Here are made-up nodes, facts about them, and rows of numbers that follow some of those facts. Name the node behind each unnamed row.

Facts:
z_114: β 356; Σ 163
z_155: Θ z_773; β 507; Σ 163
z_157: β 422; Σ 865
z_159: Θ z_199; β 83; Σ 369
z_16: Θ z_455; β 507; Σ 237
z_162: Θ z_165; β 507; Σ 369
z_165: Θ z_926; β 507; Σ 369
z_166: β 507; Σ 369
z_169: Θ z_184; β 356; Σ 369
z_171: Θ z_605; β 919; Σ 369
z_172: Θ z_248; β 946; Σ 237
z_175: Θ z_676; β 946; Σ 369
z_181: Θ z_400; β 422; Σ 369
z_184: Θ z_59; β 507; Σ 865
z_188: β 919; Σ 237
z_192: Θ z_757; β 946; Σ 163
z_199: Θ z_250; β 422; Σ 163
z_200: Θ z_859; β 83; Σ 865
z_206: Θ z_169; β 356; Σ 163
z_218: Θ z_36; β 919; Σ 369
z_230: Θ z_425; β 356; Σ 163
z_238: Θ z_911; β 919; Σ 237
z_240: Θ z_696; β 356; Σ 237
z_246: Θ z_511; β 507; Σ 369
z_248: Θ z_254; β 507; Σ 369
z_250: Θ z_753; β 356; Σ 369
z_254: Θ z_829; β 422; Σ 369
z_257: Θ z_603; β 83; Σ 369
z_268: Θ z_157; β 507; Σ 865
z_283: Θ z_60; β 83; Σ 865
z_289: Θ z_984; β 507; Σ 237
z_290: Θ z_589; β 83; Σ 369
z_293: Θ z_206; β 356; Σ 369
z_303: β 507; Σ 369
z_305: β 356; Σ 369
z_306: β 356; Σ 369
z_31: Θ z_543; β 422; Σ 369
z_313: Θ z_964; β 356; Σ 237
z_315: Θ z_826; β 356; Σ 237
z_320: Θ z_491; β 919; Σ 369
z_323: Θ z_941; β 356; Σ 865
z_325: β 919; Σ 369
z_326: Θ z_315; β 356; Σ 163
z_334: Θ z_567; β 356; Σ 163
z_34: β 83; Σ 163
z_348: β 946; Σ 163
z_351: Θ z_777; β 507; Σ 163
z_36: Θ z_868; β 422; Σ 237
z_363: β 422; Σ 163
z_374: β 356; Σ 369
z_384: β 946; Σ 237
z_400: β 507; Σ 865
z_404: Θ z_325; β 356; Σ 369
z_406: Θ z_560; β 507; Σ 369
z_407: Θ z_313; β 356; Σ 237
z_425: Θ z_554; β 919; Σ 369
z_429: Θ z_323; β 919; Σ 369
z_43: Θ z_965; β 507; Σ 369
z_431: Θ z_407; β 507; Σ 369
z_452: Θ z_334; β 946; Σ 865
z_455: Θ z_747; β 946; Σ 237
z_464: Θ z_675; β 946; Σ 163
z_465: Θ z_159; β 919; Σ 369
z_473: Θ z_972; β 507; Σ 237
z_479: Θ z_240; β 422; Σ 163
z_484: β 83; Σ 237
z_486: Θ z_717; β 422; Σ 369
z_491: Θ z_855; β 507; Σ 369
z_493: Θ z_768; β 356; Σ 369
z_496: Θ z_918; β 83; Σ 163
z_500: Θ z_484; β 919; Σ 163
z_502: Θ z_218; β 507; Σ 369
z_51: Θ z_31; β 356; Σ 237
z_511: Θ z_57; β 422; Σ 369
z_521: Θ z_306; β 83; Σ 237
z_522: Θ z_188; β 356; Σ 369
z_525: Θ z_992; β 83; Σ 237
z_538: Θ z_464; β 507; Σ 163
z_543: Θ z_790; β 946; Σ 163
z_554: Θ z_97; β 919; Σ 163
z_560: Θ z_952; β 946; Σ 369
z_563: Θ z_406; β 507; Σ 369
z_567: Θ z_404; β 919; Σ 369
z_57: β 507; Σ 163
z_573: Θ z_563; β 356; Σ 369
z_580: Θ z_155; β 422; Σ 369
z_582: β 422; Σ 369
z_589: Θ z_922; β 422; Σ 237
z_59: β 946; Σ 369
z_60: Θ z_522; β 919; Σ 369
z_602: Θ z_960; β 356; Σ 865
z_603: Θ z_51; β 356; Σ 163
z_605: Θ z_580; β 507; Σ 369
z_619: Θ z_525; β 422; Σ 369
z_622: β 356; Σ 369
z_628: Θ z_821; β 422; Σ 163
z_646: Θ z_502; β 422; Σ 369
z_66: Θ z_16; β 83; Σ 369
z_675: Θ z_76; β 356; Σ 163
z_676: Θ z_493; β 919; Σ 237
z_696: Θ z_848; β 507; Σ 369
z_717: Θ z_844; β 946; Σ 163
z_720: Θ z_622; β 507; Σ 237
z_73: Θ z_290; β 507; Σ 865
z_737: Θ z_759; β 507; Σ 163
z_740: Θ z_172; β 946; Σ 237
z_747: Θ z_162; β 356; Σ 369
z_75: Θ z_857; β 422; Σ 865
z_752: Θ z_521; β 919; Σ 865
z_753: Θ z_283; β 919; Σ 237
z_757: Θ z_582; β 507; Σ 163
z_759: Θ z_293; β 507; Σ 163
z_76: Θ z_363; β 83; Σ 865
z_768: Θ z_374; β 919; Σ 865
z_773: Θ z_486; β 507; Σ 163
z_777: Θ z_348; β 422; Σ 369
z_790: β 356; Σ 163
z_796: Θ z_326; β 356; Σ 163
z_800: Θ z_320; β 356; Σ 369
z_811: Θ z_452; β 422; Σ 865
z_818: Θ z_351; β 83; Σ 369
z_821: Θ z_171; β 507; Σ 865
z_826: Θ z_473; β 356; Σ 369
z_829: Θ z_429; β 83; Σ 369
z_844: β 356; Σ 237
z_848: Θ z_602; β 83; Σ 369
z_855: Θ z_628; β 422; Σ 163
z_857: Θ z_289; β 507; Σ 237
z_859: Θ z_268; β 356; Σ 865
z_868: β 356; Σ 369
z_883: Θ z_903; β 356; Σ 163
z_90: Θ z_740; β 356; Σ 369
z_903: Θ z_246; β 356; Σ 369
z_910: Θ z_573; β 83; Σ 369
z_911: Θ z_800; β 356; Σ 369
z_918: β 946; Σ 369
z_922: Θ z_646; β 422; Σ 163
z_926: Θ z_942; β 507; Σ 163
z_941: Θ z_796; β 422; Σ 163
z_942: Θ z_90; β 83; Σ 237
z_952: Θ z_538; β 946; Σ 237
z_960: Θ z_175; β 356; Σ 865
z_964: β 919; Σ 369
z_965: Θ z_230; β 356; Σ 369
z_97: Θ z_166; β 422; Σ 865
z_972: Θ z_883; β 507; Σ 237
z_974: Θ z_431; β 422; Σ 237
z_984: Θ z_500; β 422; Σ 369
z_992: β 507; Σ 163

Some rows with their names:
[ -2  -5   7  13  -4   6  -5  -7  -8  16  -3  13  -9   6   0  -3  -4   3
   7   1   7  -1  -3  -3  16  -2 -15  10  -1] : z_268
[  8  27 -49  -4  14  11   4 -34  24   2  -5  13 -21  13  12  46 -16 -27
  23  32  11 -42  25  22 -27  16 -21 -19  11] : z_162
[ -8  -8  32  22  -3 -15   1  -4 -13  22 -11   3   8   2  18  23 -16   5
  24  -7  -2  -8 -10   4   2 -14 -18   3 -14] : z_821
[ -1  -5  -2  -4  12   4  10   4 -11   4  -3  -8   3 -11   5   9   4  -5
  11   0   1  -8  -5   5  -2   0  -2  -9  -7] : z_431
[  2  27 -61   8 -17  29 -20 -17  21 -43  15  27  -2  11 -44  -2  -2 -23
 -16  36  14 -14  24   7  -7  42  -2  11  15] : z_16
[-15  -7 -15  -4  12  55 -56   0   6 -19  -7  11 -27 -14 -16 -36  27  -9
  -1 -15 -25  11  -4  15  15  29 -29   6  33] : z_511
[ -7   1   1  -5   8 -18   9  -3 -11  -6  -3   4   0  -6  -2  14  -7  -6
   9   1   7  -9  -7 -10   0  -8 -10   5 -17] : z_757
[-11   7   7  -1   8 -24  13  -4 -19  -5   1  15  13  -2  -2  21 -16  -6
  -3  -8   6  -7 -10 -16   3 -10  -9  14 -33] : z_184
[  8  -3  -1  -4   2   9   7  10  -3  -4  13 -18   5 -14 -16 -33  13   4
 -16   9 -12  16   9   8   5  -4  26  -4  20] : z_175
[-28  12  26  -5   8  38   9  -8 -12  25  24 -19 -18   4  43   2  -2  18
   0  29 -23   8 -10   4   6   7   2  -4 -30] : z_486
[ -1   3   4 -11   5  -3  18  19 -13 -15   2 -15  19  -6   0   3  -1  -3
 -21   0  -6   9   8  -6  -8  -7  17   0 -12] : z_493
[  0  -4  11   7  -9   9  -8 -11  -6  13  -7   2 -17   3  13   4   3   4
  23   4   4  -5  -8   3   7  -5 -16   3   5] : z_351
[ -3 -13 -21 -11  -5  -1 -30  14  23 -23   3  29  -7  10 -34 -34  21   1
 -32 -45   3  16 -14 -19  15  31   7  10   4] : z_315
[  1   5   5  -2   9  -7  13   9  -2  -1   0 -15   7 -12  -7 -11   5   1
  -9   6 -11   5   2   4  -6  -7  12  -4   1] : z_560
[-12   1   7  10  -2  -9   0   0   3  -2  -2  12  17  11   7  23 -10   6
   5  -4  10 -12 -17  -2  -2  15  -9   3 -27] : z_289
[ -7  10   5  -2  -5  -5   3   3  -3  -6  -6   2   5  -3   1   0  -5   1
  -4  -5   3   3   4 -13  -1 -10   4   9  -8] : z_790
[-12   5  -6   3  -8  -6   3  16   5 -23  10   4  17   7 -17  -4  -6   2
 -32  -4  -3   9  -7  -8   5  11  19  15 -17] : z_484

Which node is each row?
No name comes twice in this set of rows, the named rows included.
[ 18  13 -50  10 -14  18  -3 -39  30  11   6  22 -40  16  -5   2   0 -11
  19  38  22 -22  26  11   0  10 -17 -10  37] | z_926
[-17  -6  -4  -3  25  43 -59  -4  12  -1 -23  11 -29  -5  13  -7  16  -9
  14 -24 -24  -7 -17  12   2  25 -42  -5  20] | z_246

The same nodes again, as new rows of numbers:
Known rows:
[ -7  -3 -12  -9  -6  -5  15 -10   2   8   5  -2   1  17 -18  -1   2  15
  15  10  -5   5  12 -18  16  -7 -14  19] : z_400
[ -8 -80 -18   3  15 -49  -9 -18 -19 -44  20 -44 -31  35  17 -39  36  -7
 -31  17  11 -46 -26   5   4 -22  10 -35] : z_162
[ 22  26  30  27 -20  -3 -14  33 -62  18 -27 -13  22 -15  -9  -5 -21   1
 -14 -46  35  16 -10  -5  58  26  -5  18] : z_855
[  4  -5  -3  11   6  -3 -10 -11   9  -8   7 -12  -6   7  -4  11  -1   8
  11   9   0  -1 -14   1 -18  -3  -9  -5] : z_43
[ 14  15  -2  -2  -5   1   1  21  -4  17 -10  12   3 -11   6  -8   0   0
 -19  10  -6 -11   6 -14  12  19  11  -2] : z_114
[ 28  42  16  24 -19 -13  -5   6 -49  56 -23 -28  19 -11  -7  -9 -12  22
  -8 -20  33  16 -27  -7  50  15 -15   5] : z_155
[-21 -56 -19 -31   7 -36  18 -24 -28 -27  12 -23 -13  19  44 -68  36 -28
 -28   2  12 -23   2  24  17 -35  22 -30] : z_740
[ 26   6  -1  -2   1   7  -8  43   1 -18  -5  19  10 -15   0   7  -3 -14
  -2  12  -2 -12  21 -17   8  29   8  11] : z_922
[  2  76  10  -7  41 -17  18  -8  39 -23  -3  23 -45   1  52  -6 -35  -3
  44  31  23 -29  25  -1  -6  -7 -12  63] : z_952
[ -8   8  27  30  -6   5 -16  -2 -29  -1 -13 -16  -7   0  -7   2 -21  13
 -14 -41  12  16 -22   7  12  -3  -8  -1] : z_911
[  2  -5  -2  11   5  -2 -10 -13   7  -4   6 -12  -3   6  -5  13  -1   7
  11   8   0  -1 -15   1 -17  -3  -8  -4] : z_431
[ -3 -22  10  12   5  10 -19  15  -1 -42   5   8   0   0  -6  21 -11 -15
   4 -14  -1  -1   6   5 -12   9   3   9] : z_984
[-27  11   5 -35 -23  19  30 -48   9  86   0  37  44 -20   6  37  13 -29
  38 -10   1  31  13  42 -13   2  24  13] : z_972
[ -2  51   6  19  38 -18  -7 -17  32 -31   1  22 -53  15  42  21 -45   9
  31  34   6 -43   5  -9 -22   5  -5  65] : z_560
[ 19 -23 -23   1  -5  34 -15  12  18 -27  14 -24  29 -10 -35   1  17  12
   1  10 -28  39 -10  -9 -42 -11 -20 -59] : z_696
[-36 -62  -2 -12  -8 -28   2 -50 -13  38  16   2 -12  23   8   0  32 -14
 -26   2  -9 -25 -25  23  -8 -10  34 -30] : z_829
[  5  26   9   3  -4  -3  14  -1 -15  15 -15 -32  11 -10   3 -19   0   5
  12 -31  38  24 -11  18  26 -21 -22   4] : z_238

Which node is each row?
No name comes twice in this set of rows, the named rows included.
[ -5  33  28   0  -4   8  11   6 -19  10 -16  -9   2 -15   3 -23 -10  -2
   0 -40  27  29   0  16  25 -15 -14  -2] | z_844
[  9   2  -8 -24  -3  42   8  31  20 -28   2  -7  23 -25 -17 -30  17  -6
  -1 -10 -16  47  19   2 -19 -20 -16 -55] | z_240
[ -8   9 -16  -9  -4   6  12  -8  -4 -13   2   4   1  16  -4 -15 -15  20
   5   7 -16  11  20 -20  11 -10 -10  23] | z_452
[-42  -4  13 -37 -25  20  29 -37   0  70  -4  48  33 -18  14  25  11 -39
  10 -27  -6  25  21  46  -7   0  38   8] | z_315
[ 34 -14 -17 -10 -10  29 -12  55   0 -28   0   6  37 -23 -20  -6  13 -13
 -13   8 -19  17  21 -20  -3  23   4 -32] | z_479
[  0 -31 -10 -19  16 -33  16  -5  -5 -27  12 -34 -17  11  20 -51  35 -16
  -5  11  25 -20  -3  11  15 -30  -5 -28] | z_16
[  7  21  -7 -13   7   5  18   4  21  -2  -3 -11   6 -13   6 -10   7  -5
  22   1  17  12   7  13  -4 -19 -16   3] | z_188
[  2  18  24  45 -16  -6 -14 -12 -47  23 -23 -45   9   0 -13   5 -24  28
  -3 -56  37  27 -43  14  30  -8 -25  14] | z_171
[ 15 -13 -16  -3  -5  39 -14  12  25 -13  15 -18  19 -10 -42  -8  20  20
 -11  11 -38  42 -14 -14 -45 -13 -19 -82] | z_848
[ -5   2 -12  -9  -2  -6  14  -7   6   3   6  -3  -1  16 -19  -1   1  16
  17  13  -5   4  14 -21  14  -6 -16  18] | z_184
[  0  27  -3 -15   6   8  14  -7   0  -9  -2  -3   6  -9  22 -28  -5  -6
  12  -3   7  20  12  11  -1 -19  -7  -3] | z_384
[ 23  43   3  15 -14  -2  -5   6 -42  31 -21 -12  18 -11  11 -19 -22  18
 -15 -10  12  13 -10 -11  32  14  -3   7] | z_717
[ -3  26  21  23 -22 -13   7 -12 -53  35 -17 -33   9  14 -30 -11 -21  36
   6 -44  32  34 -16 -12  62  -9 -34  27] | z_821
[ 18 -15 -31  -2  -9  53 -19  15  11 -45  11 -18  38 -14 -25 -13   4  17
  -9   4 -45  53  -1 -11 -51 -13 -16 -66] | z_175

The same nodes again, as new rows of numbers:
Some nodes and their rows:
[ -1 -37 -22 -11 -16  19  40  -9 -10  21  16  -4 -10   8   4] : z_66
[  7 -31 -18  -1   3  22 -40   7 -10 -40  12 -14  -3   5  50] : z_73
[-20 -45 -14  -1 -15  31  40  11 -12  13   1   3  -8   1  17] : z_293
[ 13 -43 -15  -6  -2  27  30   9 -17 -16  18  -5   3  -3  61] : z_431
[ 11 -47 -24 -13 -18  19  32   1  -2  58  -3   4   0  -1 -13] : z_984
[ -3  42 -37 -11 -15   8 -37  -7  13 -19  20 -33  -4 -30 -18] : z_500
[-23 -51  -4  -5 -18  43  30  18  -8  24  15  -3  -4   0  12] : z_493
[-18 106 -41 -44   0  13 -56  45 -29 -43  12 -49  14  40  41] : z_992
[ 36 -24 -27  11  -5  52  31   1 -41 -42  29   1  -8  18  19] : z_162
[-51 104 -42 -38 -13  16 -46  46 -25 -17  -7 -37   3  44  -3] : z_790
[ 23 -52 -44  -2   8   1  62  32   2 -30  -8 -30 -25  12  96] : z_605
[  1  30 -34  -2 -18  12 -40  12  15   9  -2 -19   2 -34 -38] : z_479
[ -9  28 -30 -58  -1  23  15  36 -47   7  13 -26  12  77  66] : z_166
[ 12  11 -35  30  -9  28 -30 -27 -39 -37   4   9 -14  22  -7] : z_172
[ 20 -50 -37  -4   6   7  55  27  -1 -27  -2 -25 -19   8  89] : z_491
[  5  -7 -27  19 -11  32 -34  -4 -18 -17  16 -14 -16  20   7] : z_455
[-23  44 -45 -60 -14   7 -50   6 -25  37  10 -52  -1  80   7] : z_188

Name these rows:
No name comes twice in this set of rows, the named rows included.
[ 32  60 -40  29  -5  44 -38   4 -30 -99  26 -16  -7 -13 -11] | z_926
[-13 -34 -17 -13 -14  17 -38  -4   2   9  20 -18 -11  11  -5] | z_76
[  7 -16 -31 -11 -11  -1  39 -56 -28  11  -5  27   3  -9   3] | z_429
[-18 -22 -10  -5   4 -17 -45 -22 -11 -22 -20   3  27 -31  89] | z_473
[ 22 -18 -37   3 -15  16  37 -33 -34  30 -20  36   2   6 -36] | z_254
[ 12 -48 -44 -18  -8   0  58  -3  11  23   3 -26 -26   7  29] | z_320
[-49 101 -41 -35 -13  16 -42  44 -23 -19  -6 -37   2  39  -3] | z_114
[  7 -16 -33  22 -17  51  47 -12 -47 -26   1  22 -19  23 -29] | z_90
[ -3 -33 -22 -21 -13  18 -41 -13   5  14  25 -22 -10   8  -7] | z_768
[-19  35 -43 -57 -13   8 -50  25 -24  59 -15 -23   2  84 -18] | z_157
[-44  48 -23  10  -8 -14 -29 -19  -9 -41 -35  18  16 -57  14] | z_796
[-49  34 -15   2  -9 -10 -35  -2   7 -29 -24   4  15 -60  22] | z_883
[-34  46 -40 -52 -15   5 -45  15 -29  28   4 -47  -3  80   8] | z_484
[-22 101 -48 -51 -18   9 -55  38 -13  34  -5 -39  12  43 -33] | z_363

